[[122 131 127 123 156 117 134 132]
 [138 117 135 113 133 115 150 110]
 [135 116 124 118 134 116 139 119]
 [116 119 135 134 121 143 119 135]
 [120 134 126 128 152 123 127 135]
 [110 126 123 128 137 137 120 142]
 [114 133 141 125 143 135 127 135]
 [122 133 125 127 155 123 127 135]
 [109 124 122 132 137 141 117 144]
 [122 108 136 121 116 145 128 122]
 [134 117 124 119 133 120 139 118]] yields 110

[[136 129 128 127 129 123 122 130]
 [109 129 128 126 129 125 124 130]
 [113 129 128 128 128 123 131 130]
 [149 128 128 129 129 120 126 130]
 [121 130 128 126 127 125 141 130]
 [150 129 128 125 128 134 139 129]
 [150 129 128 126 129 138 131 128]
 [112 130 128 125 129 129 113 130]
 [131 126 128 132 129 116 114 130]
 [111 129 128 127 128 131 134 128]
 [109 129 128 126 129 127 122 130]] yields 130

[[135 136 109 104 136 134 103]
 [139 136 120 136  99 126 100]
 [126 143 143 142 111 113 112]
 [122 133 117 146 122 148 128]
 [122 117 117 120 148 150 151]
 [117 153 120 132 131 150 119]
 [139 136 106 135 103 132 102]
 [139 127 100 102 138 138 118]
 [119 133 153 149 117 116 130]] yields 100

[[128 150 116 138 126 115 103 132 149 112 142 137 107]
 [131 128 141 119 107 138 129 145 128 139 120 121 128]
 [142 122 132 129 118 128 136 140 122 133 127 130 135]
 [125 127 143 114 112 141 130 140 127 141 116 116 129]
 [109 127 142 112 129 145 130 122 127 141 115 110 129]
 [130 146 117 136 120 116 106 138 145 113 140 136 108]
 [143 133 115 142 122 112 122 139 133 114 142 145 121]
 [114 139 135 121 126 137 114 128 139 130 125 120 114]
 [147 125 113 144 130 111 131 130 125 116 140 146 132]] yields 128

[[113 121 149 130 110 130 137 153 105]
 [119 132 145 135 114 127 146 147 115]
 [137 152 119 116 135 141 125 108 150]
 [124 133 138 115 124 147 121 134 126]
 [112 123 149 128 109 131 136 152 105]
 [145 130 116 128 149 135 117 115 149]] yields 115

[[117 119 133 136 120 125 111 105 129 124 122 126 135 122]
 [117 121 129 138 124 125 115 105 118 126 125 124 130 131]
 [116 121 129 138 124 125 115 105 118 126 125 124 130 132]
 [117 123 127 138 127 126 118 106 115 127 128 124 127 136]
 [118 125 126 138 129 127 121 109 112 127 128 124 126 139]
 [117 121 129 138 124 125 114 105 119 126 125 124 131 130]
 [117 121 130 138 123 125 114 104 121 126 125 124 131 129]
 [117 122 128 138 126 125 116 106 116 126 126 124 129 133]
 [117 120 132 137 122 125 113 105 124 124 123 124 133 125]] yields 131

[[126 132 106 138 139 125 130 107 129 126 138 107 131 126]
 [101 135 117 124 124 123 128 134 148 101 124 134 134 101]
 [130 140 114 135 136 109 117 108 125 130 136 108 139 130]
 [135 131 131 154 154 121 144 113 120 135 154 113 132 135]
 [118 149 133 133 133 115 139 125 147 118 133 125 149 118]] yields 101

[[138 108 132 132 124 118 136 136 117 134 142]
 [126 123 140 133 153 134 142 133 134 123 130]
 [116 145 132 121 134 126 113 142 108 129 139]
 [104 128 140 127 125 124 140 127  98 113 129]
 [124 131 127 123 122 136 152 127 131 133 146]
 [140 117 128 122 114 119 138 124 121 127 148]
 [110 144 134 131 138 144 124 137 114 131 130]
 [114 142 135 133 139 144 125 137 115 131 129]
 [124 121 115 114 130 127 144 109 117 118 119]
 [130 132 141 142 109 139 121 114 134 126 129]] yields 130

[[133 138 126 126 135 127 148 128 120 131 121 131 144]
 [132 122 138 144 134 142 124 137 144 135 150 138 129]
 [127 128 143 131 141 132 146 135 118 139 153 143 144]
 [130 130 139 130 122 132 130 135 112 140 142 122 121]
 [105 122 125 103 137 105 137 114 117 113 128 139 139]
 [118 124 112 115 132 113 126 114 139 107 107 133 133]
 [112 117 132 118 128 119 120 123 124 122 139 131 121]
 [125 125 142 130 144 131 146 132 121 136 154 146 145]
 [127 123 130 135 140 133 131 129 145 127 137 143 139]] yields 129
---
Input: [134 122 126 149]
Output: 122
Input: [149 126 119 150 124 132]
Output: 126
Input: [141 101 112 145]
Output: 101
Input: [140 131 119 105]
Output: 131
Input: [108 120 133 120 149]
Output: 120
Input: [134 145 138  98]
Output: 145
---
Input: [121  99 142 145 126]
Output: 145
Input: [120 155 127 115 112]
Output: 115
Input: [134 102 117 121 125]
Output: 121
Input: [128 103 105 145 129]
Output: 145
Input: [123 143 106 130 128]
Output: 130
Input: [133 140 114 101 127]
Output: 101
Input: [130 141 125 100 145]
Output: 100
---
[[107 142 131 140 125]
 [122 115 143 137 127]
 [109 148 126 152 131]] >> 131

[[129 127 124 113]
 [124 125 155 117]
 [131 128 126 121]] >> 124

[[151 102 121 130 143]
 [127  99 116 156 148]
 [153 127 153 123 142]] >> 121

[[120 130 126 126 129 116 131]
 [135 139 130 118 119 137 124]
 [133 106 120 145 149 128 137]] >> 126

[[155 111 102 116 125]
 [137 119 114 110 105]
 [133 118 116 119 100]] >> 102

[[129 136 136 154 123 105 115]
 [123 120 113 102 128 158 134]
 [115 122 129 123 132 125 121]] >> 136

[[123 129 156 116]
 [133 129  99 134]
 [131 132 117 115]] >> 156

[[113 116 148 140]
 [139 150 122 122]
 [114 138 143 139]] >> 148
---
[[136 118 104 138]
 [144 117 102 137]
 [126 113 119 129]] => 104

[[130 113 155 132 132]
 [116 105 149 149 109]
 [133 148 104 105 140]] => 132

[[103 120 117 148 124 118]
 [133 140 102 120 137 124]
 [120 126 141 118 141 152]] => 124

[[152 156 109 146]
 [129 110 117 142]
 [156 124  99 104]] => 109

[[130 129 146 128]
 [126 128 126 100]
 [130 126 124 128]] => 146

[[147 128 125 146]
 [118 155 115 131]
 [126 125 120 141]] => 125

[[140 102 130 154 145]
 [142  99 102 118 153]
 [104  99 112 145 120]] => 154
---
136,108,135,110,146
122,129,132,127,130
147,108,153,132,138
gives 136, 138

139,157,112,158,136
144,157,105,151,135
gives 139, 135

147,147,144,130,143
146,146,145,124,149
145,145,139,118,136
gives 147, 136

125,135,123,128,142,150,135 gives 125, 135

106,101,136,115,123 gives 106, 123

131,118,144,135,119,123,103 gives 131, 103

110,125,120,129,138,144,144
125,143,132,118,107,134,139
gives 110, 139

116,151,154,129,147 gives 116, 147

118,115,112,133,140,115
116,121,106,119,111,140
gives 118, 140
